Below are the code and all the weights of a small trained network. Each question names an input and a target symbol and asks about switching units off, where a switched-off unit gives its printed mean instead of its output.

import numpy as np


def w(rows, s, z=0):
    codes = np.array(rows[::2]) - 128.0
    scale = np.full(codes.shape[1], s)
    scale[-1] = z or s
    return codes * scale


def norm(h):
    return h / np.sqrt((h * h).mean(-1, keepdims=True) + 1e-5)


def f(y):
    return np.maximum(y, 0)


def softmax(a):
    e = np.exp(a - a.max(-1, keepdims=True))
    return e / e.sum(-1, keepdims=True)


def log_softmax(a):
    a = a - a.max(-1, keepdims=True)
    return a - np.log(np.exp(a).sum(-1, keepdims=True))


def net(x, mask):
    ids = ['βγδεζθλμξπσψω'.index(c) for c in x.split()]
    T = len(ids)
    res = E[ids] + P[:T]
    u = 0
    for l in range(2):
        q, k, v = (norm(res) @ M[l].T for M in (Q, K, V))
        z = softmax(np.where(np.tri(T) > 0, q @ k.T / 3**0.5, -1e9)) @ v
        res = res + np.where(mask[u], z, O[l][:, -1]) @ O[l][:, :-1]
        u += 1
        y = f(norm(res) @ A[l][:, :-1].T + A[l][:, -1])
        res = res + np.where(mask[u : u + 8], y, B[l][:, -1]) @ B[l][:, :-1]
        u += 8
    return log_softmax(norm(res)[-1] @ U[:, :-1].T + U[:, -1])


Q, K, V, O, A, B = {}, {}, {}, {}, {}, {}
E = w([
[156,109,169,84],'β',
[213,120,148,183],'γ',
[136,112,161,185],'δ',
[149,158,253,177],'ε',
[108,55,80,73],'ζ',
[211,136,139,83],'θ',
[110,83,202,110],'λ',
[9,148,119,204],'μ',
[80,249,108,61],'ξ',
[183,81,115,178],'π',
[87,94,114,98],'σ',
[78,101,94,241],'ψ',
[128,135,66,107],'ω',
],0.022)
P = w([
[96,127,86,127],'0',
[88,99,107,89],'1',
[78,121,123,107],'2',
[100,121,151,102],'3',
[101,128,182,112],'4',
[85,139,198,111],'5',
[96,149,172,90],'6',
[95,172,223,133],'7',
[117,199,223,154],'8',
[117,175,253,126],'9',
[113,204,232,145],'10',
],0.0031)
Q[0] = w([
[249,136,62,237],'0.h0',
[37,231,143,61],'0.h0',
[5,213,252,98],'0.h0',
],0.014)
K[0] = w([
[231,111,92,174],'0.h0',
[36,254,160,92],'0.h0',
[42,231,176,152],'0.h0',
],0.017)
V[0] = w([
[193,236,140,142],'0.h0',
[115,225,112,106],'0.h0',
[30,254,66,116],'0.h0',
],0.0057)
O[0] = w([
[66,204,122,164,213],'0.h0',
[74,166,115,118,255],'0.h0',
[1,145,106,50,199],'0.h0',
],0.0058,0.00042)
A[0] = w([
[141,217,172,91,121],'0.n0',
[242,184,120,78,12],'0.n1',
[117,161,11,103,63],'0.n2',
[148,90,144,189,43],'0.n3',
[86,36,75,154,58],'0.n4',
[175,139,7,117,4],'0.n5',
[97,114,128,101,68],'0.n6',
[75,98,126,83,35],'0.n7',
],0.014,0.0021)
B[0] = w([
[139,222,136,119,225],'0.n0',
[241,186,113,45,254],'0.n1',
[167,97,240,121,182],'0.n2',
[158,101,167,175,199],'0.n3',
[189,219,65,168,192],'0.n4',
[9,14,208,32,166],'0.n5',
[151,167,148,152,176],'0.n6',
[171,200,137,165,210],'0.n7',
],0.014,0.0059)
Q[1] = w([
[94,253,188,66],'1.h0',
[211,107,11,97],'1.h0',
[103,209,128,203],'1.h0',
],0.022)
K[1] = w([
[33,190,71,52],'1.h0',
[219,117,6,103],'1.h0',
[97,221,134,166],'1.h0',
],0.023)
V[1] = w([
[175,81,131,120],'1.h0',
[254,188,99,57],'1.h0',
[109,149,72,181],'1.h0',
],0.0098)
O[1] = w([
[138,103,48,151,122],'1.h0',
[25,169,1,97,255],'1.h0',
[142,96,149,81,112],'1.h0',
],0.0098,0.0074)
A[1] = w([
[207,127,155,130,50],'1.n0',
[145,106,35,107,165],'1.n1',
[64,107,45,207,75],'1.n2',
[110,93,148,253,221],'1.n3',
[183,155,75,166,136],'1.n4',
[130,142,136,71,254],'1.n5',
[94,116,29,200,92],'1.n6',
[86,107,187,165,9],'1.n7',
],0.019,0.0028)
B[1] = w([
[220,145,120,145,210],'1.n0',
[132,72,7,93,251],'1.n1',
[115,158,205,210,174],'1.n2',
[34,50,116,137,253],'1.n3',
[155,183,153,52,252],'1.n4',
[95,112,148,73,254],'1.n5',
[137,140,174,228,196],'1.n6',
[125,128,66,122,178],'1.n7',
],0.022,0.0075)
U = w([
[95,92,25,36,146],'β',
[234,77,109,161,92],'γ',
[128,120,123,125,59],'δ',
[139,142,178,210,207],'ε',
[5,105,84,112,64],'ζ',
[217,135,117,143,121],'θ',
[130,10,109,125,170],'λ',
[213,125,200,128,253],'μ',
[48,211,181,75,131],'ξ',
[102,160,27,189,79],'π',
[143,197,92,166,113],'σ',
[128,123,122,121,67],'ψ',
[126,49,195,47,90],'ω',
],0.012,0.005)

Each question gives the input, a string of symbols that net reads in full, and the target symbol t.
The units are the heads (3 rows each of Q, K, V and O) and the neurons (one row each of A and B). Each row of codes is followed by its name. A weight is (code - 128) times the scale printed after its matrix; where a second scale follows, it is the last column's (O, A, B and U).
mask holds one flag per unit, layer by layer, with each layer's heads first. A switched-off unit (its flag False) gives its mean, the last column of its rows in O or B, instead of its output. The means were averaged over made-up inputs and are rounded, as every weight is.
A unit's drop is (log p(t) with every unit on - log p(t) with that unit switched off) / (log p(t) with every unit on - log p(t) with every unit switched off).
The circuit of an input: a set's keep is (log p(t) with only the set's units on - log p(t) with every unit switched off) / (log p(t) with every unit on - log p(t) with every unit switched off). Starting from the 12 units with the biggest drops (on a tie, the unit counted first), units are removed one at a time, each time the one whose removal leaves the highest keep (on an exact tie, the one counted first), for as long as the keep stays at least 0.8.
circuit, biggest first: the units of the circuit, biggest drop first
k most important neurons: the k neurons with the biggest drops, biggest first
top k neurons in layer l: the k neurons of layer l with the biggest drops, biggest first
drop when u is switched off: that unit's drop, to one decimal
input μ ε ε θ β μ θ β, target μ: top neuron in layer 0	0.n1
input β δ δ μ ω λ ω λ, target μ: 3 most important neurons	0.n7; 0.n6; 1.n1
input β β β ξ θ ξ μ θ β λ, target μ: top 3 neurons in layer 0	0.n0; 0.n7; 0.n1
input ε ζ ζ, target π: circuit, biggest first	0.n4; 1.n6; 0.n1
input θ β λ σ, target σ: top 2 neurons in layer 0	0.n4; 0.n1
input ξ β ξ λ, target ξ: circuit, biggest first	0.h0; 1.n1
input β β δ δ θ ε, target ε: 4 most important neurons	1.n1; 0.n1; 0.n0; 1.n4
input δ ζ λ ξ ζ σ ζ β μ λ β, target μ: 2 most important neurons	0.n2; 0.n7
input ξ ξ ε σ μ β ξ ξ θ ψ, target ε: top 2 neurons in layer 0	0.n4; 0.n5
input θ ε β θ ε, target ε: 3 most important neurons	1.n1; 0.n1; 0.n0
input θ ξ π, target γ: top 4 neurons in layer 1	1.n6; 1.n4; 1.n0; 1.n1
input ω ξ β ξ γ ζ ζ β σ, target ξ: 2 most important neurons	1.n1; 1.n3
input γ θ θ ψ λ σ β π β λ δ, target λ: 2 most important neurons	1.n3; 0.n1
input ψ ζ β ω, target ω: top neuron in layer 0	0.n5
input ξ π π, target γ: top 2 neurons in layer 1	1.n6; 1.n4
input ω μ δ ξ π β ψ, target ε: drop when 1.n2 is switched off	0.1
input θ β β β θ θ θ δ ω, target ω: drop when 0.n5 is switched off	0.5
input β θ β ξ δ, target λ: drop when 1.n3 is switched off	0.6
